Below is a small trained network, with its code and all its weights. Each question gives an input and a class and asks what happens when units are switched off, that is, made to give their printed mean instead of their output.

import numpy as np


def w(rows, s, z=0):
    codes = np.array(rows[::2]) - 128.0
    scale = np.full(codes.shape[1], s)
    scale[-1] = z or s
    return codes * scale


def f(y):
    return y / 2 * (1 + np.tanh(0.7978845608 * (y + 0.044715 * y**3)))


def log_softmax(a):
    a = a - a.max(-1, keepdims=True)
    return a - np.log(np.exp(a).sum(-1, keepdims=True))


def net(x, mask):
    res = np.array(x, float).reshape(1, 7) / 4 @ E
    y = f(res @ A[0][:, :-1].T + A[0][:, -1])
    res = res + np.where(mask, y, B[0][:, -1]) @ B[0][:, :-1]
    return log_softmax(res[-1] @ U[:, :-1].T + U[:, -1])


A, B = {}, {}
E = w([
[105,130,137,131,80,66,128,120,170,231],'x0',
[143,130,68,216,119,125,201,231,145,101],'x1',
[107,146,183,103,115,57,107,217,82,95],'x2',
[32,132,95,114,104,160,111,152,103,112],'x3',
[197,154,155,193,107,164,84,135,131,110],'x4',
[140,116,81,100,52,119,141,114,104,97],'x5',
[249,115,94,80,55,155,144,153,13,118],'x6',
],0.011)
A[0] = w([
[123,110,172,166,164,55,99,136,132,146,129],'N1',
[83,106,62,150,154,78,191,180,111,105,253],'N2',
[105,104,90,87,78,198,136,69,36,186,210],'N3',
[149,99,181,123,231,250,102,21,88,8,158],'N4',
[89,139,134,128,60,72,69,134,136,220,162],'N5',
[60,99,92,101,94,125,121,110,117,171,103],'N6',
[254,123,160,243,58,151,123,126,134,191,153],'N7',
[183,102,107,97,156,185,193,173,150,89,115],'N8',
[113,124,168,124,133,177,75,54,108,101,163],'N9',
[35,139,40,210,104,148,125,153,216,73,145],'N10',
[116,127,198,140,150,33,116,181,120,178,149],'N11',
[55,135,184,181,97,39,111,172,191,128,219],'N12',
[197,148,116,140,119,194,120,66,109,172,200],'N13',
],0.0087,0.0043)
B[0] = w([
[133,121,187,107,149,104,89,148,146,109,181],'N1',
[126,131,151,132,149,144,255,110,116,93,226],'N2',
[64,124,76,116,110,134,115,70,35,183,222],'N3',
[175,163,90,122,184,94,15,86,116,42,248],'N4',
[58,142,135,108,152,146,93,120,114,192,207],'N5',
[80,105,175,128,89,167,113,97,134,110,177],'N6',
[218,101,121,165,86,160,114,167,177,193,254],'N7',
[154,141,126,120,102,99,164,162,86,76,190],'N8',
[107,153,104,59,128,114,108,61,138,108,190],'N9',
[87,101,158,160,45,136,177,68,209,69,251],'N10',
[132,132,110,122,204,111,128,222,147,181,204],'N11',
[105,133,186,115,179,117,166,119,195,159,255],'N12',
[146,114,115,150,71,124,60,166,85,115,209],'N13',
],0.013,0.012)
U = w([
[82,132,212,87,207,91,124,176,215,200,222],'0',
[58,105,91,64,83,147,106,98,107,203,53],'1',
[166,113,41,117,123,114,254,189,74,49,5],'2',
[99,99,152,173,107,143,211,119,236,53,164],'3',
[224,96,61,178,71,146,130,192,143,137,192],'4',
[165,168,79,112,156,105,27,98,158,28,175],'5',
],0.0083,0.0013)

Each question gives the input, the list of numbers given to net, and the class t.
The units are the neurons (one row each of A and B). Each row of codes is followed by its name. A weight is (code - 128) times the scale printed after its matrix; where a second scale follows, it is the last column's (A, B and U).
mask holds one flag per neuron, in row order. A switched-off neuron (its flag False) gives its mean, the last column of its row in B, instead of its output. The means were averaged over made-up inputs and are rounded, as every weight is.
A unit's drop is (log p(t) with every unit on - log p(t) with that unit switched off) / (log p(t) with every unit on - log p(t) with every unit switched off).
The circuit of an input: a set's keep is (log p(t) with only the set's units on - log p(t) with every unit switched off) / (log p(t) with every unit on - log p(t) with every unit switched off). Starting from the 12 units with the biggest drops (on a tie, the unit counted first), units are removed one at a time, each time the one whose removal leaves the highest keep (on an exact tie, the one counted first), for as long as the keep stays at least 0.8.
units of the circuit, in order: the units of the circuit, biggest drop first
most important unit: the unit with the biggest drop
top k neurons: the k neurons with the biggest drops, biggest first
drop of u: that unit's drop, to one decimal
input [-3,8,-4,-4,8,-3,-2], class 4: most important unit => N7
input [-1,5,0,-4,-1,0,0], class 2: units of the circuit, in order => N12, N8, N2
input [-3,-1,-5,-7,-6,7,8], class 4: top 3 neurons => N13, N2, N7
input [6,-3,-6,-8,-5,-6,4], class 4: top 4 neurons => N7, N13, N12, N9
input [7,7,4,5,6,6,3], class 3: top 3 neurons => N2, N10, N13
input [4,8,1,5,4,-7,4], class 3: top 2 neurons => N2, N10
input [-6,-3,-1,4,-8,5,-2], class 5: top 2 neurons => N4, N5
input [-3,6,-6,1,-2,6,1], class 2: top 2 neurons => N8, N12
input [1,-8,-6,-3,-3,-4,-2], class 5: drop of N4 => 0.3
input [-1,1,-2,-6,8,-5,-1], class 4: drop of N7 => 2.2
input [-4,-1,-8,2,3,8,-8], class 5: drop of N4 => 2.4
